Below is a small trained network, with its code and all its weights. Each question gives an input and a class and asks what happens when units are switched off, that is, made to give their printed mean instead of their output.

import numpy as np


def w(rows, s, z=0):
    codes = np.array(rows[::2]) - 128.0
    scale = np.full(codes.shape[1], s)
    scale[-1] = z or s
    return codes * scale


def f(y):
    return y / 2 * (1 + np.tanh(0.7978845608 * (y + 0.044715 * y**3)))


def log_softmax(a):
    a = a - a.max(-1, keepdims=True)
    return a - np.log(np.exp(a).sum(-1, keepdims=True))


def net(x, mask):
    res = np.array(x, float).reshape(1, 3) / 4 @ E
    y = f(res @ A[0][:, :-1].T + A[0][:, -1])
    res = res + np.where(mask, y, B[0][:, -1]) @ B[0][:, :-1]
    return log_softmax(res[-1] @ U[:, :-1].T + U[:, -1])


A, B = {}, {}
E = w([
[126,222,107,106],'x0',
[187,164,153,228],'x1',
[3,165,129,154],'x2',
],0.015)
A[0] = w([
[178,135,117,167,143],'N0',
[67,160,95,128,113],'N1',
[67,52,156,168,254],'N2',
[7,186,86,101,174],'N3',
[184,176,162,194,198],'N4',
[112,98,103,24,181],'N5',
[160,176,93,152,146],'N6',
[123,73,157,150,108],'N7',
[180,74,123,45,204],'N8',
[206,188,184,112,177],'N9',
[149,246,120,251,190],'N10',
],0.013,0.007)
B[0] = w([
[160,157,56,158,176],'N0',
[182,197,152,121,177],'N1',
[182,141,220,145,213],'N2',
[170,213,181,64,246],'N3',
[77,143,60,243,218],'N4',
[59,67,188,79,210],'N5',
[88,136,117,141,169],'N6',
[174,118,144,137,157],'N7',
[100,23,112,113,211],'N8',
[85,141,10,160,203],'N9',
[75,225,121,171,252],'N10',
],0.012,0.018)
U = w([
[233,97,111,203,21],'0',
[255,62,233,212,171],'1',
[220,151,110,107,6],'2',
[31,224,83,212,202],'3',
[173,37,18,124,189],'4',
[4,44,209,74,83],'5',
[223,152,109,102,3],'6',
[178,242,243,35,190],'7',
],0.0095,0.0048)

Each question gives the input, the list of numbers given to net, and the class t.
The units are the neurons (one row each of A and B). Each row of codes is followed by its name. A weight is (code - 128) times the scale printed after its matrix; where a second scale follows, it is the last column's (A, B and U).
mask holds one flag per neuron, in row order. A switched-off neuron (its flag False) gives its mean, the last column of its row in B, instead of its output. The means were averaged over made-up inputs and are rounded, as every weight is.
A unit's drop is (log p(t) with every unit on - log p(t) with that unit switched off) / (log p(t) with every unit on - log p(t) with every unit switched off).
The circuit of an input: a set's keep is (log p(t) with only the set's units on - log p(t) with every unit switched off) / (log p(t) with every unit on - log p(t) with every unit switched off). Starting from all 11 units, units are removed one at a time, each time the one whose removal leaves the highest keep (on an exact tie, the one counted first), for as long as the keep stays at least 0.8.
units of the circuit, in order: the units of the circuit, biggest drop first
top k neurons: the k neurons with the biggest drops, biggest first
drop when u is switched off: that unit's drop, to one decimal
input [3,-6,-1], class 5: units of the circuit, in order	(N5)
input [-6,4,-4], class 0: units of the circuit, in order	(N5, N10, N0)
input [-5,4,2], class 1: units of the circuit, in order	(N9, N2)
input [-4,3,1], class 1: top 3 neurons	(N9, N2, N10)
input [-2,0,0], class 1: top 2 neurons	(N3, N10)
input [-8,-3,-1], class 1: top 2 neurons	(N2, N7)
input [8,-8,-3], class 5: top 2 neurons	(N5, N8)
input [5,2,7], class 7: drop when N3 is switched off	0.6
input [-4,-7,5], class 7: drop when N3 is switched off	0.1
input [-1,0,-8], class 4: drop when N1 is switched off	0.0
input [-8,-2,-1], class 1: top 2 neurons	(N2, N7)
input [-2,0,-2], class 4: top 2 neurons	(N3, N10)
